[-14  10  14 -18 -23  -7  15  19  -4   1  63  -2  -4  15   6   8   3  -4
  -4  -4 -35  -5   2 -21   3 -14   4 -11  -7   8 -24   6   1  22 -12  10
  20 -16  30 -18  21  -6  -3  -2 -13  -8  13   6 -12   2   3  -2   6  -1
 -13  10  -2  -4   4  -3 -26 -16 -12 -15  -7   6]
<29>
[-22  -5  -9  -4  18  -5 -19  -2 -21 -11  -7   0  11  -5  22 -15  -4   8
  -7  -5  19   2   6   6   4  17  -2  14   2  11  -4   3 -15  15   6   2
 -10 -16 -21   6 -32 -12   5 -15   7   0 -18  -8   3  -2 -16  -6  -7  -5
 -11 -13   9  -7  -7  -4  -2  -5  -1   2  -7  -1]
<29>
[-17   6  -3 -27 -44  -7  -7  40  11 -10 -12  28 -25  -3  16  15  -1   9
   1  -5 -34  -6  -2 -18  -6 -14  14  -6  -7   2 -31   6   4  22 -18   7
  21  -6  23 -27  10 -19  -4   2 -13 -22  13   5  -4  -3  -2  -8  12  -5
 -75   1 -18  -3  -9 -35  -1 -14 -15 -21 -17  18]
<29>
[-12   1  -9  -8   8  -6 -49  23   8 -12 -10  -9 -15 -33  -5   9 -12   7
   1 -17  47   5   1  -9   4  10   8  23   4 -13  -3   4 -23   1  16  11
 -22  17 -14   5 -19  -1   6  -5 -12  -9 -16   5  -3 -10 -11  -3  -7  -8
  16   1   4  -2  -6   6  -3  27  -2   6  25  14]
<33>
[ -9 -20  -5   3  11  -2  -7  30 -11 -13  22  10   4  -7  19  -2  78  -3
 -11  10 -18  -7   7   3 -13   1   4   0 -16 -10 -38  14 -21  -1  -9  15
  -3 -40  17  -7 -24   0   1 -15  14  12  -9  11  -6 -17 -26   2   0   1
  21 -17  11 -14  -8  14  12   3 -12   6  -1 -16]
<33>
[  4  -3  -6   4   3 -16   4 -24   5   2  -6  13  12  -7   5   5   7   5
  -5 -17 -17   7  -4   1  12  14  -1   2   3  16  -4   5   3  -2   1   0
   4  -1  -7 -19  -1   2  -8   3   8  -5   8  -3   8  13  -6 -12   1   6
 -31   0   3  11   4  -3  -4  -5   3   3 -10  -3]
<27>
[-10   6 -10 -15   5  -7 -24  10  12 -11  -5  -7 -16  -6  15  14 -21  -2
   4 -15  37   6   1 -17  15   6  -1  17 -10  -2 -13   4  -5   9   0  18
  10  16   0  -2  -8  -2   6 -20 -26 -11   9  -8  -2  -3 -17  -6  -5  -3
 -12   7   3   1   1   8  -7  19   8  -8  14   9]
<29>
[ -3  10 -10  -4   8  -1  -3 -28   7  10 -11 -12  15   4  13   6  11  -3
  25  -1  21   6   5  -6  13  -4   2  -3  10  -2  24  -7  -4  -2  30   6
   0   4   7 -10  -2   8   2 -32   1  -6   6   1  -3   0  23  14   5  -2
 -10   1   2   5  13  -4 -11  -3   7  -8   9  17]
<33>
[-15   1   4 -14  -6 -10 -20  13   9  -6  -6 -17  -1 -16   7  14  -5   3
 -16 -15  -3  -2  -9 -21   8   8  -3   0   0  -6 -14   0  -8  23   0   4
   0   2  -2  -8  -2  -1   1 -23   0 -24   7   4   1   8 -13  -8   5   1
 -23   5   6   5   3  10  -5  18  32  -2  -2  -1]
<27>
[ 33  17 -13  -4  23   1 -20 -28 -16   4  -8  -4   8 -57  39  -3  21   0
 -16  -1   3   1  -2   8  -7   9  -2   5   7   0  12   2 -13  11  -5  25
  -4  -8  -6  -6 -26  -7  -2 -10  11  -5  -1 -12 -29   9 -23  -1 -24  -4
 -21  -2   9  -4  -9 -17  -1 -17  20  -1  -3 -22]
<29>
[-20 -37  -4   8 -37  -6  -9  73  -2 -20   8  32 -26 -24 -31  -3 -26  17
 -18 -12  12  -7   5   5  -2  17  10   3 -13  13 -32   8 -22   1  19   7
  -6  -6 -23   0  -5 -32   4   8  -5   1 -23  10   6 -15  11 -10   5  -3
  55  -3   3  -5   1  38  24  32 -12  24  23  26]
<29>
[-14   9 -13 -29 -18  -9 -40  33  -5 -19 -14  13  -8 -16  33  15 -17  16
  -1 -15 -19   4  12 -10  15  10   7  12   2   3 -33   5 -21  37  11  17
   5 -33   0 -22 -39 -22   0  -3 -16 -40   7   4  -8  10   7 -14  -3   1
 -56  14   2  -3 -16 -29  -1 -18   0  -5  -7  13]
<27>
